Each row has two labels, one from each of two sets.
 2.93  0.23  0.66  0.91 -0.68  0.05 -0.33  0.12  0.38 -0.46 -0.33 -0.13  0.16  0.06 -0.79 -0.33  0.34 -0.86  1.20  0.15  1.31  0.20  2.88  1.63  0.17 => <70>/N
-1.19 -1.34 -0.51 -0.08 -0.20 -1.71 -1.04 -2.06  1.01 -1.19  0.08 -1.16 -0.11 -0.52  0.06 -0.88 -0.47  1.21  0.37  1.19 -0.26 -0.71  3.43  0.59  0.14 => <64>/U
-1.06 -0.69 -0.31 -0.13 -0.39 -1.26 -1.45 -1.42  0.54 -1.43  1.55 -1.75  2.14  0.33 -0.41 -0.47 -0.40  0.11 -0.04  1.08 -0.46 -0.37  1.67  0.85  0.74 => <64>/U
 0.04 -0.49 -0.42  0.47 -1.83 -0.61 -1.88 -0.51  1.42  0.23 -0.49 -2.53 -0.38  0.62 -1.20 -0.65 -0.53 -1.68  0.67  1.02  0.82  0.15  4.25 -1.36  0.35 => <70>/N
-0.08 -2.58  0.46  0.58 -1.33  0.51  0.63 -1.87  1.14 -0.59 -0.02 -2.77  0.21 -1.59 -1.22 -0.78 -0.57 -0.37 -1.21  1.13  0.11 -0.29  4.52 -0.41 -0.05 => <70>/D
-2.73 -0.87 -0.66  0.52 -1.93  0.98  0.93 -1.05  1.38  0.60  0.40 -2.21  0.38  0.49 -1.34 -0.76  0.02  0.10  0.06  1.17 -0.47 -1.40  0.15 -2.07 -0.39 => <62>/D
-1.34 -0.68  0.25  0.13 -1.97  0.24 -0.04 -0.78  1.35 -0.28 -0.36 -3.50  1.43  0.32 -0.15 -0.25 -0.46 -1.69 -0.64 -0.43  0.31 -0.03  6.21 -2.13 -1.76 => <64>/D
 0.69 -0.07  1.51  0.75 -1.42 -1.14 -1.64 -0.65  0.49  0.09 -0.25 -2.24 -0.41 -0.01 -0.30 -0.75  0.16 -0.50 -1.27 -0.30  0.33  0.88  5.02 -0.55 -0.65 => <70>/D
-3.98 -1.98  0.51  0.28 -1.87 -1.90 -2.42 -2.84  1.94 -0.71  0.17 -2.52 -0.87  0.73 -2.08 -0.64 -0.64 -0.16 -0.32  1.41  1.32 -0.41  3.15 -0.05 -1.42 => <70>/N
-2.28 -0.10 -0.62 -0.11 -1.00  1.44  0.86 -0.91  0.60 -0.49  0.57 -3.61  0.51  0.34 -1.09 -1.67 -0.96  2.02  0.18  0.88  1.42  0.33  1.52 -1.78 -2.14 => <62>/D
 0.50 -0.27 -0.51  0.39  0.25 -0.81 -0.45 -0.19  0.17 -0.47  0.44 -1.01  0.79 -0.39 -0.94 -0.46 -0.68  0.32 -0.44  0.38  0.82 -0.66  2.35  0.32  1.06 => <70>/U
-6.61 -1.76 -1.32  0.82 -1.30  1.30  1.81 -2.48  0.14 -0.69  1.22 -4.04  1.25 -0.94 -1.02 -1.72 -0.82  1.49  0.18  0.14 -1.25  1.61  2.37 -2.06 -1.93 => <60>/D
-1.66  0.12 -0.42 -0.15 -0.54 -1.81 -0.56 -2.11  0.71  0.58  1.45 -0.26  0.12 -0.23  0.88 -0.14  0.59 -1.63  0.20  0.39 -0.16 -0.19  1.32  0.04 -0.34 => <70>/P
-1.70  0.49 -0.67 -0.60 -1.60  2.48  1.14  2.00  0.42 -0.29  0.38  0.12 -0.19  0.08 -2.82  0.88 -0.11 -0.86  0.10  1.33  1.62  0.80 -3.54 -1.82 -1.20 => <62>/D
-6.61 -1.61  0.88 -0.15  0.35  0.45 -0.15 -1.34  0.13  0.82 -0.84 -0.46 -0.13  0.43  1.67 -1.12  1.36  2.12 -0.01 -1.08 -0.16  1.06 -0.95 -2.05 -2.56 => <60>/D
-2.01 -1.14  0.43  0.61 -0.86  0.20  0.16  0.84  0.85  0.75 -0.61 -0.21 -0.68 -0.50  1.35 -0.49  0.06 -1.97 -0.73  0.40  1.43  0.05  2.17 -2.40  0.52 => <64>/D
-4.33 -1.02  0.02  0.57 -0.93 -0.43 -0.37 -0.72  1.06 -0.53 -1.59 -1.16 -0.36 -0.29  0.29 -0.27  0.10 -0.62 -0.15  0.01  0.02  0.14  3.31 -0.79 -0.96 => <70>/D
 0.20 -0.08 -0.08 -0.70 -1.34  2.38 -1.02 -0.82  0.05 -1.82  0.75 -0.60 -0.49 -0.34 -0.30 -0.98  0.28  3.94  0.40 -0.36  0.94 -0.81  2.04 -0.34 -1.73 => <62>/D
-2.45  0.15 -0.36  0.33 -0.20 -1.77 -1.09 -2.18  1.49 -1.04 -0.09 -2.04 -0.40 -0.79 -1.28 -0.82 -1.24 -0.20  0.34 -0.29  0.49 -0.95  2.97  0.33 -0.33 => <64>/N
